What each symbol does to the nodes:
lin § sog
lin $ mif
lin ! nel
lin + rur
lin ~ zuf
lin * vaz
vog § vek
vog $ goz
vog ! vos
vog + kep
vog ~ bab
vog * zif
gos § faf
gos $ rus
gos ! bes
gos + zez
gos ~ lal
gos * bos
zag § dib
zag $ kep
zag ! zal
zag + goz
zag ~ dom
zag * vuz
pag § bes
pag $ rel
pag ! faf
pag + lod
pag ~ deg
pag * nin
zal § mon
zal $ neb
zal ! zag
zal + bos
zal ~ mir
zal * zez
bab § rur
bab $ des
bab ! vuk
bab + sog
bab ~ vog
bab * mur
rus § gok
rus $ gos
rus ! zif
rus + zod
rus ~ gik
rus * vos
rik § vaz
rik $ tav
rik ! vol
rik + mur
rik ~ guv
rik * sog
fof § guv
fof $ lod
fof ! suf
fof + rel
fof ~ vaz
fof * zuf
vol § mub
vol $ gib
vol ! rik
vol + gik
vol ~ zod
vol * tiz
mon § zal
mon $ duk
mon ! dib
mon + fiv
mon ~ gup
mon * nug
lal § nim
lal $ gik
lal ! sok
lal + gib
lal ~ gos
lal * rep
dit § gib
dit $ mub
dit ! tos
dit + nim
dit ~ nug
dit * gup
faf § gos
faf $ gok
faf ! pag
faf + nug
faf ~ nim
faf * fiv
zif § rel
zif $ bes
zif ! rus
zif + guv
zif ~ mur
zif * vog
gok § rus
gok $ faf
gok ! rel
gok + suf
gok ~ tuf
gok * laf
vaz § rik
vaz $ tos
vaz ! mub
vaz + vut
vaz ~ fof
vaz * lin
mur § vut
mur $ sok
mur ! gik
mur + rik
mur ~ zif
mur * bab
vek § vog
vek $ nin
vek ! laf
vek + zuf
vek ~ rur
vek * rel
mip § vuk
mip ! rur
mip + nel
mip ~ laf
mip * tuf
nin § goz
nin $ vek
nin ! fiv
nin + dib
nin ~ lep
nin * pag
tuf § gik
tuf $ nim
tuf ! vut
tuf + mub
tuf ~ gok
tuf * mip
rur § bab
rur $ lep
rur ! mip
rur + lin
rur ~ vek
rur * vut
gib § dit
gib $ vol
gib ! tav
gib + lal
gib ~ zez
gib * mir
tiz § nel
tiz $ mir
tiz ! sog
tiz + vuk
tiz ~ neb
tiz * vol
gup § mir
gup $ nel
gup ! mif
gup ~ mon
gup * dit
zuf § kep
zuf $ dib
zuf ! duk
zuf + vek
zuf ~ lin
zuf * fof
vuz § lod
vuz $ guv
vuz ! zez
vuz + bes
vuz ~ tav
vuz * zag
gik § tuf
gik $ lal
gik ! mur
gik + vol
gik ~ rus
gik * vuk
rep $ vuk
rep ! des
rep + mir
rep ~ bos
rep * lal
dom § mif
dom $ sog
dom ! mir
dom + des
dom ~ zag
dom * tav
neb § duk
neb $ zal
neb ! kep
neb + vos
neb ~ tiz
neb * zod
des § lep
des $ bab
des ! rep
des + dom
des ~ goz
des * sok
mir § gup
mir $ tiz
mir ! dom
mir + rep
mir ~ zal
mir * gib
nim § lal
nim $ tuf
nim ! deg
nim + dit
nim ~ faf
mub § vol
mub $ dit
mub ! vaz
mub + tuf
mub ~ suf
mub * nel
sok § deg
sok $ mur
sok ! lal
sok + tav
sok ~ bes
sok * des
dib § zag
dib $ zuf
dib ! mon
dib + nin
dib ~ mif
dib * lod
nel § tiz
nel $ gup
nel ! lin
nel + mip
nel ~ duk
nel * mub
bes § pag
bes $ zif
bes ! gos
bes + vuz
bes ~ sok
bes * goz
vut § mur
vut $ deg
vut ! tuf
vut + vaz
vut ~ rel
vut * rur
tav § tos
tav $ rik
tav ! gib
tav + sok
tav ~ vuz
tav * dom
mif § dom
mif $ lin
mif ! gup
mif + lep
mif ~ dib
mif * tos
nug § zez
nug $ suf
nug ! lod
nug + faf
nug ~ dit
nug * mon
fiv § bos
fiv $ laf
fiv ! nin
fiv + mon
fiv * faf
guv § fof
guv $ vuz
guv ! zod
guv + zif
guv ~ rik
guv * kep
vuk § mip
vuk $ rep
vuk ! bab
vuk + tiz
vuk ~ vos
vuk * gik
vos § laf
vos $ bos
vos ! vog
vos + neb
vos ~ vuk
vos * rus
zez § nug
zez $ zod
zez ! vuz
zez + gos
zez ~ gib
zez * zal
suf § zod
suf $ nug
suf ! fof
suf + gok
suf ~ mub
suf * duk
rel § zif
rel $ pag
rel ! gok
rel + fof
rel ~ vut
rel * vek
bos § fiv
bos $ vos
bos ! goz
bos + zal
bos ~ rep
bos * gos
zod § suf
zod $ zez
zod ! guv
zod + rus
zod ~ vol
zod * neb
kep § zuf
kep $ zag
kep ! neb
kep + vog
kep ~ sog
kep * guv
deg § sok
deg $ vut
deg ! nim
deg + tos
deg ~ pag
deg * lep
sog § lin
sog $ dom
sog ! tiz
sog + bab
sog ~ kep
sog * rik
lod § vuz
lod $ fof
lod ! nug
lod + pag
lod ~ tos
lod * dib
duk § neb
duk $ mon
duk ! zuf
duk + laf
duk ~ nel
duk * suf
tos § tav
tos $ vaz
tos ! dit
tos + deg
tos ~ lod
tos * mif
lep § des
lep $ rur
lep + mif
lep ~ nin
lep * deg
laf § vos
laf $ fiv
laf ! vek
laf + duk
laf ~ mip
laf * gok
goz § nin
goz $ vog
goz ! bos
goz + zag
goz ~ des
goz * bes

The rows follow the links: the fewer symbols apart two nodes are, the more alike their rows tend to be.

Each row is also shifted at random along 4 hidden directions that mean nothing.

Rows with their nodes:
(-18, -6, -14, 21, 15, -1, 7, 5, 27, -10, -4, -32, 27, 46, 34, -10, 6, 5, 2, -3, -9, -1, 27, -24, 2, -24, 0, -21, -24, -31, -9, -29, 7, 30, -28, -2, 30, 0, 25, -13, -25, 13, 0, -27, -6, 12, 22, -40, -14, -7, 8, 10, 11, -42, -1, -8, 4, -22, -18): faf
(77, 24, -10, 20, 14, -21, -13, 26, 6, 21, 8, -1, -10, 70, 28, 11, 19, 10, 13, 3, -17, 31, 31, 31, 12, -45, -18, 43, 8, -18, 0, -28, -12, 37, -68, 16, 48, -9, 26, -4, 6, -5, -16, 22, -33, 21, -23, 25, 24, -70, 27, 1, 39, 21, 1, -39, -58, -14, 10): gok
(27, 18, -8, -28, 40, -8, 25, -7, 16, 23, 20, -19, 22, 37, 10, 7, 4, 8, 10, -5, 23, -14, -22, -13, 6, 1, 30, 0, 0, -21, 26, 7, -7, 17, 19, -24, -12, -18, 8, 1, -12, -31, -18, 7, -9, -30, 17, 0, -37, 1, 30, -11, 7, 1, -3, 28, 12, -22, -27): rus
(72, -20, 10, -11, -63, 2, 26, -17, 16, 1, -6, 5, 12, -14, -19, -7, 41, -17, -33, -2, -14, 10, -5, -24, -13, -36, -1, -55, -4, -17, 0, -18, -28, -25, 6, 15, 17, -6, 7, 17, -7, 37, 7, -57, 14, -2, -12, -38, -29, 9, -4, 16, -48, -20, -11, 7, 63, -61, -17): lep
(-83, -27, -3, 37, -21, -22, -35, 25, 3, -13, -26, 9, 3, -22, -1, -8, 6, -5, -17, -9, -25, -1, 41, -12, 3, 11, -14, 2, 0, 31, -15, 24, 22, -14, -20, 25, 0, 30, -11, 4, 13, 1, -4, 8, 20, 47, -25, 19, 41, -13, -42, 13, 21, -9, 7, -38, -55, 26, -8): dib
(16, -5, -8, 34, 10, -11, -1, 21, -12, -51, -15, 1, -9, -3, -35, -18, 15, -27, -17, 2, -24, 6, -14, 1, 33, 0, -19, 1, -10, 9, 28, 28, -39, -6, -20, 30, -17, -9, 0, 3, 7, -31, 12, -8, 9, 17, -30, 6, 0, -3, -35, 1, -4, 15, 15, -32, -5, -17, 13): duk
(9, -24, 15, 19, -10, 25, -2, -21, 2, -14, -17, -9, 2, -33, -13, -34, -10, 10, -14, 30, -3, 20, 11, -33, -35, 8, -33, -25, -22, -16, -5, 1, -20, 8, 5, 13, 3, 42, -8, -6, -22, 32, -26, -10, -11, 17, 15, -49, -11, 18, -14, 11, -30, -2, -11, -18, 38, -22, 5): tos
(-28, -27, 6, 42, 13, -19, -11, 25, 24, -36, 2, -13, -24, 25, -35, -12, -10, 23, 6, 5, -7, -3, 23, 8, 3, 31, -4, 4, -10, 33, 4, 43, -35, 32, -43, 20, -33, 18, 12, -18, -7, -14, -19, 22, 2, 21, 1, 20, 38, -49, -26, 9, 54, -8, -6, -43, -58, 21, 2): nug
(3, -2, 16, -50, -15, 8, 30, -2, 16, 38, 41, -13, -13, 0, -48, 30, 2, 15, 8, 13, 7, -5, 17, 11, -23, 15, 50, -5, 7, 0, -22, 35, -13, 11, 4, -19, -38, -4, 20, -8, 11, 22, -21, 15, -36, -20, 18, 29, 20, -24, 27, -6, 8, -22, -15, 28, -8, 7, -8): sok
(-82, 1, 0, 29, 1, -24, -36, 26, -12, -24, -20, 22, 2, 4, 20, -22, 8, -11, -30, -9, -25, 15, -5, 1, 24, -3, -23, 4, 4, 10, 0, -22, -2, -16, -43, 19, 20, 14, -7, 9, 1, -5, 2, 13, 16, 36, -32, -4, 21, -9, -28, 11, 18, 22, 24, -38, -35, 13, 4): zuf
(-73, -5, -20, 9, -12, -2, 7, 29, 16, -20, -22, -25, 11, 19, -21, 4, 32, -30, -15, -30, -19, 0, 6, 1, 35, -55, -5, -6, -5, 14, 22, -3, -7, -21, -23, -5, -8, -44, 28, 7, 7, -38, 20, -8, 16, 5, -12, -20, 2, -17, 1, -3, 28, -2, 17, -20, -15, -5, -9): laf
(9, 18, 2, -14, 2, 16, -17, -4, -34, -11, -1, 5, -7, -35, 13, 14, -37, 1, 1, -15, 6, -25, -24, 8, 1, 27, -12, 26, 13, 19, 12, 6, 47, -14, 29, -26, -9, -24, -16, -7, 7, -8, 14, 11, 23, -11, 2, 11, 5, 20, -7, -21, -5, 47, 9, 14, -15, 29, 27): tiz
(119, -5, 16, -16, -7, -16, 25, -10, -5, 9, 54, 33, -80, -15, -52, 19, -10, 16, 42, 38, 16, 28, 2, 59, 5, 41, 8, 27, 33, -7, -19, 11, -65, 8, -12, 29, -3, 25, -13, -30, 22, 26, -32, 1, -55, -19, 1, 65, -4, -17, -26, 8, -40, 6, -14, -8, 19, -13, 8): tav
(69, -2, 5, 40, 30, -4, -4, 1, -9, -9, 0, -4, -10, 12, 4, -42, -5, -3, 8, 12, 20, 21, -9, -21, 14, 0, -29, 23, -10, -10, 25, 6, -19, 40, -36, 27, -2, 21, 5, -21, -7, -4, -3, 14, 1, 12, 3, -20, 2, -19, -12, -13, 17, 19, 0, -39, -33, -5, 7): suf
(14, 16, -11, 10, 35, -13, 9, 13, -17, -14, 13, 24, -40, -21, 0, -2, -9, -7, 26, -4, 7, -6, -33, 22, 50, 17, 13, 23, 30, 15, 16, -12, 1, -5, 7, 6, 0, -26, -23, -3, 24, -40, 11, -5, 6, -23, -28, 39, -14, 30, -33, -32, -11, 19, 27, 5, 4, 11, -3): neb
(-71, -2, -6, 22, -36, 7, -14, 26, -22, -56, -33, 4, -18, -18, -2, 0, -9, -15, 21, -3, -20, 9, -6, 21, 19, -6, -47, 3, 24, 13, 13, -19, -34, -24, -9, 22, 8, -8, 8, -9, 4, 14, 34, -19, 2, 25, -33, -11, -12, 2, -10, 0, -8, 32, 5, -27, -9, 2, 36): nel
(36, -10, 15, -6, 16, 17, 3, -34, -29, -8, 4, -2, -14, -23, 35, 0, -45, 17, 32, -2, 17, -15, -2, 2, -13, 45, -7, 6, 8, -24, -20, -21, 24, 38, 36, -14, 26, 8, -18, -26, -15, 15, 1, -1, -8, -11, 19, -8, -33, 38, -5, 0, -20, -7, -10, 12, 24, 11, 2): gib
(-57, 22, 3, -29, 3, 9, 7, 13, -1, 25, 14, -27, -2, 24, -22, 26, -21, 24, 20, -7, 30, -22, -7, 23, -18, 3, 26, 8, 0, 26, 8, 31, -5, 18, 8, -41, -39, -19, 9, -11, 3, -12, 11, 21, -6, -20, 16, 28, 18, -41, 50, -3, 48, 17, -17, 19, -39, 19, 16): gik
(18, 19, -14, -16, -47, 6, 6, -3, -17, 12, -21, 15, 11, 7, 27, 3, 36, -25, -41, -5, -31, 36, -21, -10, -7, -53, -17, -10, 11, -13, 5, -29, 5, -35, -5, -1, 38, -11, 5, 25, 5, 13, 8, -23, -7, -2, -28, -21, -23, 9, 20, 31, -26, 14, 1, -3, 37, -37, -4): rur
(21, -20, 17, 9, -40, 6, 4, 3, 8, -36, 0, 11, -4, -38, -60, -20, 13, -10, -20, 26, -23, 8, 7, -27, -24, 14, -10, -39, -4, 38, 0, 38, -48, -26, 9, 33, -70, 25, 0, 0, -6, 6, 4, -3, 15, 11, -23, -19, 18, -6, -23, 12, -13, -6, 1, -14, 12, 1, 13): mif
(79, 32, -18, -24, 3, -22, 14, 1, 7, 31, 27, 7, -5, -3, -13, 11, 33, -11, -31, -2, 18, 4, -13, 10, 30, -8, 41, -3, 29, -10, 22, -26, -16, -27, 8, -1, 4, -19, -6, -1, 13, -25, 4, 1, 8, -42, -16, 37, -30, 3, 21, -21, -28, -2, -13, 16, 28, -32, -5): vog
(-47, 14, 21, -9, 46, 8, -2, -24, -2, 5, 39, -10, 7, -16, 9, -29, -19, -3, -18, 17, 33, -11, -20, -48, -7, 44, 35, 3, -15, -5, 14, 22, -9, 19, 11, 0, -42, 20, -27, 8, 5, -18, -36, 42, 1, -34, 31, -4, -6, 14, 2, -25, 10, 1, 6, 12, 12, 10, -6): guv
(-82, 19, -22, -23, -27, 3, 2, 4, -20, 14, -15, -3, -15, 17, 19, 49, 11, -7, 26, -30, -21, -21, -2, 51, 28, -25, 6, 26, 41, 5, 2, -40, 33, -21, 11, -24, 40, -50, 17, 3, 8, -12, 44, -26, -9, -19, -11, 40, -15, 17, 16, -19, -9, 22, -1, 36, 14, -10, 12): vuk
(-12, -15, 8, 10, -22, 24, -18, -25, -15, -21, -21, -4, 19, -54, -5, -40, 3, -27, -50, 14, -15, 12, -32, -43, -16, -13, -36, -42, -21, 9, 19, 11, -11, -23, 28, 12, -38, 8, -1, 9, 2, 3, 18, -9, 15, -2, -4, -65, -5, 25, -12, 19, -25, 16, 9, 9, 27, -6, 3): lin

Where do the symbols, taken in turn from left to right, take each start?
Answer with the node's name.
(39, -24, 8, 28, 38, 17, 30, -45, 2, -14, 3, -18, 6, -17, -9, -30, -34, 19, 31, 7, 28, -20, -9, -23, 8, 53, 18, -19, -26, -27, 13, 17, -8, 46, 23, 30, -13, 2, -3, -15, -16, -14, 2, -23, 6, -31, 51, -20, -54, 49, -32, -31, -24, -32, 9, 12, 69, -20, -28)
§ ! ~: tos
(-87, 3, 6, -14, -14, -21, -12, 18, 8, 16, 32, -14, 18, 20, -34, 11, 19, -1, -23, 18, 3, 29, 8, -9, -31, -34, 0, -3, -5, 33, 7, 49, -22, -5, -27, -11, -62, 11, 31, 1, 12, 19, -21, 37, -14, 13, -3, -1, 66, -89, 28, 14, 58, 12, -13, 2, -75, 13, 14)
~ !: gok
(-26, -31, 4, 44, -2, -25, -14, 21, 6, -14, -12, 22, -13, 12, 24, -12, 6, 8, 2, 18, -22, 22, 31, -7, 0, 23, -23, 20, -6, -5, -16, -10, -10, 29, -36, 40, 10, 50, -3, 4, -8, 20, -26, -1, -15, 36, -2, 3, 22, -18, -32, 8, 5, -13, 0, -39, -27, 8, 10)
§ ~ $: rik
(-128, -36, 9, 35, -35, 29, -18, 6, 6, -54, -38, -15, 14, -42, -14, -8, -12, -7, -4, -22, -10, -24, 5, -1, 1, 1, -28, -24, -1, 39, -2, 14, 13, -16, 2, 3, -12, -4, 2, -7, 0, 8, 28, -29, 34, 29, 8, -29, 15, 25, -29, 6, -11, -1, 13, -15, -14, 27, 20)
§ $: tiz
(-91, 4, 7, -32, -12, -2, 10, 20, 23, 27, 10, -18, -13, 21, -25, 51, -27, 32, 39, 2, 5, -37, 32, 50, -29, 26, 23, 14, 8, 39, -24, 46, 20, 12, 10, -22, -28, -20, 16, -19, 9, 4, 4, 17, -6, 0, 16, 39, 36, -35, 47, -3, 47, -20, -19, 34, -57, 38, 17)
§ ! $: vut
(-104, -32, 9, -11, -14, 6, 4, 8, -8, 7, 13, 26, -40, -54, -34, 41, -34, 6, 20, 7, -11, -19, 2, 54, 2, 35, 14, 2, 30, 28, -24, 16, 13, -29, 24, 2, -8, -1, -9, 8, 13, 7, 5, 13, -5, 2, -7, 50, 25, 9, -50, 8, -16, -6, 16, 13, -13, 39, 6)
! $: tiz
(-11, 14, -5, -21, -13, -16, 34, 11, 24, 25, 12, -3, -7, 1, -37, 19, 22, -13, -4, -11, -9, -12, 14, 9, 15, -7, 61, -20, 16, -8, 9, -1, 1, -30, 9, 6, 11, -23, 4, 15, 11, 0, 0, -19, 13, -25, -3, 41, -24, 28, -4, -11, -23, -42, -10, 27, 39, -12, -16)
~ §: lep
(27, 12, 35, -18, 24, 14, -14, -16, -18, 17, 41, 0, 0, -35, -26, -24, -24, -2, -24, 38, 47, 6, -24, -28, -31, 35, 4, -7, -4, 9, -8, 44, -16, 1, 20, -16, -79, 24, -21, -3, -13, 6, -31, 47, -11, -14, 20, -7, 7, -3, 15, -7, 0, 11, -1, 29, -15, 16, 13)
! $: gib
(74, -16, 17, 10, 30, -2, -12, -33, -2, 26, 22, 4, 24, -10, 22, -16, -25, 19, -9, 12, 41, -22, 0, -43, -8, 48, 17, 4, -8, -27, -6, 8, 29, 18, 24, 6, -3, 39, -33, 0, -6, -8, -24, 21, 5, -17, 34, -10, -8, 32, -21, 7, -6, -14, -6, 10, 21, 12, -21)
~ ! !: tav
(53, -7, 15, -1, 6, -29, -3, 13, 17, 3, 21, 27, -29, -36, -44, 11, -6, -4, 9, -1, 1, -20, -10, 9, 31, 49, 32, 12, 34, 9, -1, 5, 6, -14, 6, 13, 0, 13, -16, 7, 21, -21, 1, 10, -8, -8, -22, 57, 6, 15, -38, -12, -16, -13, -3, -1, 11, 14, -1)
! $ +: vos
(-71, 1, 10, 23, 15, -20, 0, 33, 12, -9, 9, 6, -20, 6, -52, -26, -4, 4, -11, 23, 10, 28, 7, -4, 20, -1, -17, 1, -3, 15, 27, 51, -78, 22, -34, 38, -34, 43, 15, -13, 2, -16, -27, 16, -3, 13, -17, 8, 15, -47, -19, -1, 34, 2, -3, -41, -39, 3, 13)
~ ! §: vol
(83, -10, 3, 24, 1, 19, -34, -1, -25, -14, -31, -13, 27, 11, 54, -28, -34, 12, -4, 6, 11, -3, 17, -28, -39, 14, -49, 8, -19, -2, -18, 13, 27, 31, -10, 0, 11, 30, -6, -18, -22, 22, -3, 17, 7, 50, 19, -35, 41, 3, 5, 13, 25, 22, -3, -20, -56, 32, 20)
§ ! §: tos
(-2, -8, -9, 24, 21, 8, 3, -21, -10, -12, -18, -3, -3, -22, 19, -10, -13, 3, 16, -14, 5, -34, -11, -7, 24, 46, 16, 4, -3, -10, 8, -17, 42, -6, 2, -1, 20, -12, -17, 11, -7, -33, 16, -10, 21, -15, 9, 10, -26, 64, -42, -19, -32, -18, 27, 1, 29, 11, -24)
* !: vuz
(-60, 8, 0, -1, 17, -7, -25, -7, 11, 8, -7, -15, 42, 36, 48, -30, 19, -9, -41, -10, 11, 18, -3, -45, -6, -47, 0, -7, -28, -6, 12, -4, 7, 11, -17, -8, 9, 16, 2, 13, -26, -3, -14, 16, 10, 11, 16, -47, 8, -30, 26, 3, 28, -8, -8, -1, -12, -25, -23)
§ ~: mur
(10, 7, 17, 4, 38, -10, -13, -6, -9, 1, 3, 15, 8, -25, -25, -23, -9, -2, -28, -3, 30, -10, -22, -38, 24, 23, 32, 14, 11, 10, 28, 32, 5, -23, 32, 3, -36, 2, -19, 5, 24, -31, -8, 32, 10, -26, 6, 15, -10, 17, -18, -9, -2, 2, 15, 21, 10, 22, 0)
~ +: bab
